Below are the code and all the weights of a small trained network. Each question names an input and a class and asks about switching units off, where a switched-off unit gives its printed mean instead of its output.

import numpy as np


def w(rows, s, z=0):
    codes = np.array(rows[::2]) - 128.0
    scale = np.full(codes.shape[1], s)
    scale[-1] = z or s
    return codes * scale


def norm(h):
    return h / np.sqrt((h * h).mean(-1, keepdims=True) + 1e-5)


def f(y):
    return np.maximum(y, 0)


def log_softmax(a):
    a = a - a.max(-1, keepdims=True)
    return a - np.log(np.exp(a).sum(-1, keepdims=True))


def net(x, mask):
    res = np.array(x, float).reshape(1, 6) / 4 @ E
    u = 0
    for l in range(2):
        y = f(norm(res) @ A[l][:, :-1].T + A[l][:, -1])
        res = res + np.where(mask[u : u + 15], y, B[l][:, -1]) @ B[l][:, :-1]
        u += 15
    return log_softmax(norm(res)[-1] @ U[:, :-1].T + U[:, -1])


A, B = {}, {}
E = w([
[137,138,121,130,134,140,134],'x0',
[162,103,206,116,215,189,98],'x1',
[2,106,161,147,91,217,197],'x2',
[132,133,125,130,131,134,132],'x3',
[97,86,56,141,236,156,66],'x4',
[149,132,110,255,93,156,113],'x5',
],0.0062)
A[0] = w([
[16,73,143,112,120,235,131,94],'0.n1',
[93,139,194,11,185,131,149,98],'0.n2',
[90,124,177,153,145,102,139,130],'0.n3',
[154,121,254,149,184,165,156,3],'0.n4',
[176,205,180,130,111,65,114,142],'0.n5',
[186,136,226,133,168,145,19,52],'0.n6',
[157,126,157,234,72,206,63,60],'0.n7',
[170,90,84,120,159,106,64,146],'0.n8',
[66,73,56,112,143,142,123,116],'0.n9',
[119,116,69,230,104,75,164,119],'0.n10',
[72,125,79,141,240,98,103,45],'0.n11',
[76,95,33,149,192,69,146,43],'0.n12',
[139,171,173,83,19,117,161,132],'0.n13',
[71,174,46,20,115,85,154,107],'0.n14',
[114,169,74,101,110,73,98,122],'0.n15',
],0.0085,0.0033)
B[0] = w([
[87,180,130,120,167,108,171,253],'0.n1',
[157,94,187,170,146,120,116,224],'0.n2',
[99,140,70,149,80,60,114,156],'0.n3',
[61,22,19,56,95,169,142,190],'0.n4',
[75,186,120,151,171,142,107,210],'0.n5',
[45,101,24,147,164,148,178,207],'0.n6',
[182,107,194,162,172,115,87,216],'0.n7',
[50,184,159,107,120,84,175,214],'0.n8',
[170,194,122,102,74,156,128,198],'0.n9',
[167,55,141,162,147,125,212,212],'0.n10',
[185,143,154,139,74,167,68,198],'0.n11',
[159,181,151,99,75,218,58,195],'0.n12',
[144,176,117,86,113,238,56,232],'0.n13',
[181,3,170,160,129,99,164,223],'0.n14',
[124,123,58,140,173,92,168,190],'0.n15',
],0.0076,0.0064)
A[1] = w([
[161,106,63,133,99,92,160,73],'1.n1',
[142,184,87,113,146,30,132,189],'1.n2',
[120,102,120,129,86,156,230,151],'1.n3',
[58,134,174,115,101,153,188,226],'1.n4',
[153,78,184,52,131,119,143,39],'1.n5',
[108,117,99,118,46,86,143,130],'1.n6',
[115,175,103,100,79,173,11,186],'1.n7',
[152,96,39,162,86,169,137,168],'1.n8',
[175,45,151,140,125,139,126,94],'1.n9',
[137,136,163,154,168,173,115,195],'1.n10',
[109,54,80,130,121,182,59,219],'1.n11',
[106,101,112,217,76,110,106,88],'1.n12',
[199,114,96,146,58,130,159,25],'1.n13',
[129,85,96,133,147,104,190,79],'1.n14',
[140,152,170,114,77,129,83,3],'1.n15',
],0.011,0.0021)
B[1] = w([
[45,136,64,56,147,135,71,181],'1.n1',
[56,191,160,223,126,130,148,214],'1.n2',
[53,150,72,87,112,52,72,239],'1.n3',
[191,195,84,204,209,85,86,254],'1.n4',
[196,72,167,228,102,150,169,197],'1.n5',
[142,66,151,95,139,154,116,161],'1.n6',
[159,244,230,125,71,226,141,225],'1.n7',
[146,119,178,50,132,129,104,231],'1.n8',
[91,65,122,215,221,130,215,192],'1.n9',
[149,123,136,91,47,55,98,228],'1.n10',
[143,115,106,42,3,80,175,230],'1.n11',
[191,60,195,98,194,140,177,183],'1.n12',
[69,59,83,51,130,171,136,204],'1.n13',
[177,87,133,100,39,177,84,190],'1.n14',
[179,162,124,71,126,159,71,159],'1.n15',
],0.0068,0.0062)
U = w([
[162,200,171,93,46,220,80,181],'0',
[45,58,45,77,114,120,118,182],'1',
[47,247,106,228,181,84,106,126],'2',
[187,29,190,204,130,117,151,5],'3',
],0.014,0.0015)

Each question gives the input, the list of numbers given to net, and the class t.
The units are the neurons (one row each of A and B). Each row of codes is followed by its name. A weight is (code - 128) times the scale printed after its matrix; where a second scale follows, it is the last column's (A, B and U).
mask holds one flag per neuron, layer by layer. A switched-off neuron (its flag False) gives its mean, the last column of its row in B, instead of its output. The means were averaged over made-up inputs and are rounded, as every weight is.
A unit's drop is (log p(t) with every unit on - log p(t) with that unit switched off) / (log p(t) with every unit on - log p(t) with every unit switched off).
The circuit of an input: a set's keep is (log p(t) with only the set's units on - log p(t) with every unit switched off) / (log p(t) with every unit on - log p(t) with every unit switched off). Starting from the 12 units with the biggest drops (on a tie, the unit counted first), units are removed one at a time, each time the one whose removal leaves the highest keep (on an exact tie, the one counted first), for as long as the keep stays at least 0.8.
units of the circuit, in order: the units of the circuit, biggest drop first
top k neurons: the k neurons with the biggest drops, biggest first
top k neurons in layer l: the k neurons of layer l with the biggest drops, biggest first
input [-8,-1,-3,1,-6,-7], class 3: top 4 neurons : [0.n14, 0.n2, 0.n12, 1.n5]
input [1,-5,2,0,1,-7], class 3: units of the circuit, in order : [0.n14]
input [3,6,-7,5,6,-1], class 2: top 3 neurons in layer 1 : [1.n14, 1.n8, 1.n2]
input [-2,-2,8,6,8,-1], class 0: top 4 neurons in layer 0 : [0.n12, 0.n11, 0.n9, 0.n8]
input [-8,-5,-7,-8,-2,4], class 2: top 3 neurons in layer 0 : [0.n5, 0.n4, 0.n14]
input [-2,-4,0,-6,5,6], class 3: top 2 neurons : [0.n10, 0.n13]
input [-7,-5,-6,-7,-3,3], class 2: top 2 neurons in layer 1 : [1.n2, 1.n11]
input [-8,8,-4,-3,7,2], class 1: top 2 neurons in layer 0 : [0.n6, 0.n13]
input [-2,4,-6,7,0,-7], class 3: top 3 neurons : [0.n2, 0.n1, 1.n3]
input [-5,-6,8,6,3,-4], class 2: top 2 neurons : [0.n1, 1.n4]
input [6,-8,2,-5,8,-2], class 0: top 3 neurons : [0.n12, 0.n9, 0.n11]
input [1,7,-3,-6,-2,-8], class 3: top 2 neurons : [0.n2, 1.n5]
input [0,-4,-2,-1,-6,8], class 3: top 4 neurons in layer 0 : [0.n10, 0.n7, 0.n12, 0.n9]
input [-3,6,4,-6,0,-4], class 1: units of the circuit, in order : [0.n4]
input [-4,-2,-5,3,7,-3], class 0: top 2 neurons : [0.n12, 0.n11]
input [2,2,-5,-4,-2,7], class 3: top 3 neurons : [0.n1, 0.n10, 1.n12]
input [5,3,1,-1,1,4], class 3: top 2 neurons in layer 0 : [0.n7, 0.n13]
input [0,7,-5,8,-4,1], class 1: top 2 neurons in layer 0 : [0.n4, 0.n6]
input [-7,-8,-5,-4,-6,5], class 1: top 2 neurons : [0.n10, 0.n12]
input [-7,0,3,4,4,4], class 0: units of the circuit, in order : [0.n9]
input [2,-3,7,-2,-6,3], class 2: top 3 neurons in layer 0 : [0.n1, 0.n11, 0.n12]
